Here is a tiny trained network, its code and every weight. The questions are about switching its units off for an input and a class, where a switched-off unit gives its printed mean instead of its output.

import numpy as np


def w(rows, s, z=0):
    codes = np.array(rows[::2]) - 128.0
    scale = np.full(codes.shape[1], s)
    scale[-1] = z or s
    return codes * scale


def norm(h):
    return h / np.sqrt((h * h).mean(-1, keepdims=True) + 1e-5)


def f(y):
    return y / 2 * (1 + np.tanh(0.7978845608 * (y + 0.044715 * y**3)))


def log_softmax(a):
    a = a - a.max(-1, keepdims=True)
    return a - np.log(np.exp(a).sum(-1, keepdims=True))


def net(x, mask):
    res = np.array(x, float).reshape(1, 4) / 4 @ E
    u = 0
    for l in range(2):
        y = f(norm(res) @ A[l][:, :-1].T + A[l][:, -1])
        res = res + np.where(mask[u : u + 9], y, B[l][:, -1]) @ B[l][:, :-1]
        u += 9
    return log_softmax(norm(res)[-1] @ U[:, :-1].T + U[:, -1])


A, B = {}, {}
E = w([
[95,197,144,11],'x0',
[203,91,190,27],'x1',
[225,189,133,112],'x2',
[98,71,2,83],'x3',
],0.005)
A[0] = w([
[69,117,66,161,223],'0.n1',
[126,186,243,216,69],'0.n2',
[134,153,167,2,140],'0.n3',
[153,176,145,135,209],'0.n4',
[64,212,235,68,5],'0.n5',
[138,192,156,81,24],'0.n6',
[176,81,216,136,143],'0.n7',
[148,131,119,108,48],'0.n8',
[74,114,82,98,162],'0.n9',
],0.0097,0.0033)
B[0] = w([
[135,206,183,126,223],'0.n1',
[2,133,70,134,242],'0.n2',
[151,89,166,160,253],'0.n3',
[112,153,145,72,183],'0.n4',
[167,79,118,208,199],'0.n5',
[168,131,122,127,149],'0.n6',
[81,200,142,228,226],'0.n7',
[200,144,57,129,113],'0.n8',
[115,144,131,93,180],'0.n9',
],0.0098,0.0048)
A[1] = w([
[193,179,115,123,253],'1.n1',
[126,134,155,187,136],'1.n2',
[119,162,159,174,145],'1.n3',
[116,179,68,136,221],'1.n4',
[111,248,165,101,182],'1.n5',
[129,116,118,159,128],'1.n6',
[153,94,129,71,111],'1.n7',
[173,143,165,160,76],'1.n8',
[183,106,141,138,48],'1.n9',
],0.013,0.0023)
B[1] = w([
[78,96,143,140,172],'1.n1',
[143,72,147,126,216],'1.n2',
[193,96,133,80,227],'1.n3',
[79,115,182,144,193],'1.n4',
[92,117,111,146,254],'1.n5',
[202,2,173,125,145],'1.n6',
[93,119,15,127,148],'1.n7',
[121,121,125,88,164],'1.n8',
[114,157,130,98,145],'1.n9',
],0.0092,0.0069)
U = w([
[155,71,2,82,155],'0',
[198,16,197,206,166],'1',
[10,160,161,189,187],'2',
[216,160,157,73,61],'3',
[207,191,77,170,1],'4',
],0.013,0.0083)

Each question gives the input, the list of numbers given to net, and the class t.
The units are the neurons (one row each of A and B). Each row of codes is followed by its name. A weight is (code - 128) times the scale printed after its matrix; where a second scale follows, it is the last column's (A, B and U).
mask holds one flag per neuron, layer by layer. A switched-off neuron (its flag False) gives its mean, the last column of its row in B, instead of its output. The means were averaged over made-up inputs and are rounded, as every weight is.
A unit's drop is (log p(t) with every unit on - log p(t) with that unit switched off) / (log p(t) with every unit on - log p(t) with every unit switched off).
The circuit of an input: a set's keep is (log p(t) with only the set's units on - log p(t) with every unit switched off) / (log p(t) with every unit on - log p(t) with every unit switched off). Starting from the 12 units with the biggest drops (on a tie, the unit counted first), units are removed one at a time, each time the one whose removal leaves the highest keep (on an exact tie, the one counted first), for as long as the keep stays at least 0.8.
units of the circuit, in order: the units of the circuit, biggest drop first
most important unit: the unit with the biggest drop
k most important neurons: the k neurons with the biggest drops, biggest first
top k neurons in layer l: the k neurons of layer l with the biggest drops, biggest first
drop of u: that unit's drop, to one decimal
input [6,2,-5,5], class 0: 3 most important neurons : [0.n7, 0.n2, 1.n7]
input [6,-5,7,-4], class 1: units of the circuit, in order : [0.n5, 1.n3]
input [6,5,8,3], class 0: 2 most important neurons : [1.n7, 0.n1]
input [7,0,8,2], class 0: top 2 neurons in layer 0 : [0.n7, 0.n1]
input [6,0,5,2], class 0: 3 most important neurons : [0.n7, 1.n7, 0.n1]
input [4,0,3,-1], class 1: units of the circuit, in order : [0.n5]
input [-7,-4,7,-4], class 2: top 3 neurons in layer 0 : [0.n2, 0.n3, 0.n5]
input [8,5,-3,2], class 1: 2 most important neurons : [0.n3, 0.n5]
input [-3,6,5,5], class 0: 2 most important neurons : [1.n7, 0.n5]
input [5,2,4,2], class 0: 3 most important neurons : [0.n7, 1.n7, 0.n1]
input [-7,-6,-4,1], class 1: 2 most important neurons : [0.n2, 0.n7]
input [6,2,8,-2], class 1: 3 most important neurons : [0.n3, 0.n5, 1.n1]
input [-7,0,4,-4], class 2: drop of 0.n3 : 0.2
input [8,-2,-4,0], class 1: drop of 0.n5 : 1.1
input [-7,-6,5,5], class 1: most important unit : 0.n2
input [6,4,-3,-7], class 1: drop of 0.n5 : 0.2
